[[143 120 111 124]
 [136 146 113 126]
 [128 143 120 134]
 [121 118 158 129]
 [141 123 120 125]]
->
[[111 124 143 120]
 [113 126 136 146]
 [120 134 128 143]
 [158 129 121 118]
 [120 125 141 123]]

[[145 120 124 137 133 137 118 119 130]
 [129 140 129 139 130 127 124 122 129]
 [116 122 127 123 136 119 134 141 140]
 [128 123 126 124 116 130 153 152 115]]
->
[[119 130 145 120 124 137 133 137 118]
 [122 129 129 140 129 139 130 127 124]
 [141 140 116 122 127 123 136 119 134]
 [152 115 128 123 126 124 116 130 153]]

[[131 138 113 120 119 129 118 152 123 145 145 122 147]
 [132 122 122 149 125 122 130 145 146 148 142 123 144]
 [152 135 139 129 141 129 125 107 122 112 142 133 154]
 [133 111 138 127 116 118 130 127 145 116  99 142 113]
 [126 124 117 137 116 122 125 155 142 151 135 123 136]
 [146 117 146 132 130 121 132 108 140 105 110 143 126]
 [143 126 132 152 137 124 131 126 142 136 149 125 154]]
->
[[122 147 131 138 113 120 119 129 118 152 123 145 145]
 [123 144 132 122 122 149 125 122 130 145 146 148 142]
 [133 154 152 135 139 129 141 129 125 107 122 112 142]
 [142 113 133 111 138 127 116 118 130 127 145 116  99]
 [123 136 126 124 117 137 116 122 125 155 142 151 135]
 [143 126 146 117 146 132 130 121 132 108 140 105 110]
 [125 154 143 126 132 152 137 124 131 126 142 136 149]]

[[139 134 119 119 118 139]
 [113 120 112 136 135 113]
 [121 108 126 147 147 120]
 [146 143 121 115 113 148]
 [138 111 105 129 128 131]
 [127 134 120 138 138 123]
 [119 146 148 126 126 127]
 [143 130 143 109 110 144]
 [123 111 121 134 134 120]
 [111 119 113 136 135 112]
 [141 141 124 113 112 143]]
->
[[118 139 139 134 119 119]
 [135 113 113 120 112 136]
 [147 120 121 108 126 147]
 [113 148 146 143 121 115]
 [128 131 138 111 105 129]
 [138 123 127 134 120 138]
 [126 127 119 146 148 126]
 [110 144 143 130 143 109]
 [134 120 123 111 121 134]
 [135 112 111 119 113 136]
 [112 143 141 141 124 113]]

[[126 127 125 135 130 130 122 121 107 118 127 145 128]
 [124 120 122 122 129 137 138 137 130 142 139 137 140]
 [138 128 134 122 141 122 123 120 121 144 147 123 142]]
->
[[145 128 126 127 125 135 130 130 122 121 107 118 127]
 [137 140 124 120 122 122 129 137 138 137 130 142 139]
 [123 142 138 128 134 122 141 122 123 120 121 144 147]]

[[143 139 102 143 124 124]
 [124 130 110 154 121 120]
 [124 142 132 120 116 114]
 [125 145 137 113 127 123]
 [117 125 139 124 124 123]]
->
[[124 124 143 139 102 143]
 [121 120 124 130 110 154]
 [116 114 124 142 132 120]
 [127 123 125 145 137 113]
 [124 123 117 125 139 124]]
---
[[115 133 121 112]
 [120 136 117 129]
 [141 147 132 115]
 [143 115 138 119]
 [103 119 134 135]]
->
[[120 136 117 129]
 [115 133 121 112]
 [141 147 132 115]
 [103 119 134 135]
 [143 115 138 119]]

[[135 113 142 132 138 134 134 130 110]
 [134 141 121 123 128 129 125 124 132]
 [130 137 120 124 126 127 123 124 131]
 [119 111 149 112 122 108 147 112 128]
 [151 140 143 116 149 130 146 137 122]]
->
[[130 137 120 124 126 127 123 124 131]
 [134 141 121 123 128 129 125 124 132]
 [135 113 142 132 138 134 134 130 110]
 [151 140 143 116 149 130 146 137 122]
 [119 111 149 112 122 108 147 112 128]]

[[123 121 144 117 116 108 115 152]
 [113 107 125 130 111 144 120 145]
 [138 123 150 108 126 113 128 119]
 [148 107 119 130 125 147 105 131]
 [130 126 138 141 148 138 114 130]]
->
[[148 107 119 130 125 147 105 131]
 [113 107 125 130 111 144 120 145]
 [130 126 138 141 148 138 114 130]
 [123 121 144 117 116 108 115 152]
 [138 123 150 108 126 113 128 119]]

[[145 138 110 141]
 [135 110 119 107]
 [105 137 144 125]
 [105 139 134 114]
 [130 112 121 105]
 [108 124 149 122]
 [138 104 126 115]]
->
[[145 138 110 141]
 [135 110 119 107]
 [130 112 121 105]
 [138 104 126 115]
 [105 139 134 114]
 [105 137 144 125]
 [108 124 149 122]]

[[127 126 100 127 127 128 128 126 119 135 128 114 118 127]
 [122 133 151 127 129 127 128 134 135 122 128 137 152 129]
 [129 129 117 129 129 127 128 123 112 136 128 120 136 126]
 [120 134 134 126 129 126 128 130 132 127 128 120 145 129]]
->
[[127 126 100 127 127 128 128 126 119 135 128 114 118 127]
 [129 129 117 129 129 127 128 123 112 136 128 120 136 126]
 [120 134 134 126 129 126 128 130 132 127 128 120 145 129]
 [122 133 151 127 129 127 128 134 135 122 128 137 152 129]]

[[150 106 151 151]
 [104 155 108 105]]
->
[[104 155 108 105]
 [150 106 151 151]]

[[128 133 126 130 126 136 124 133 137 139 123 128 137]
 [124 120 123 124 123 125 128 129 139 150 128 125 131]]
->
[[124 120 123 124 123 125 128 129 139 150 128 125 131]
 [128 133 126 130 126 136 124 133 137 139 123 128 137]]
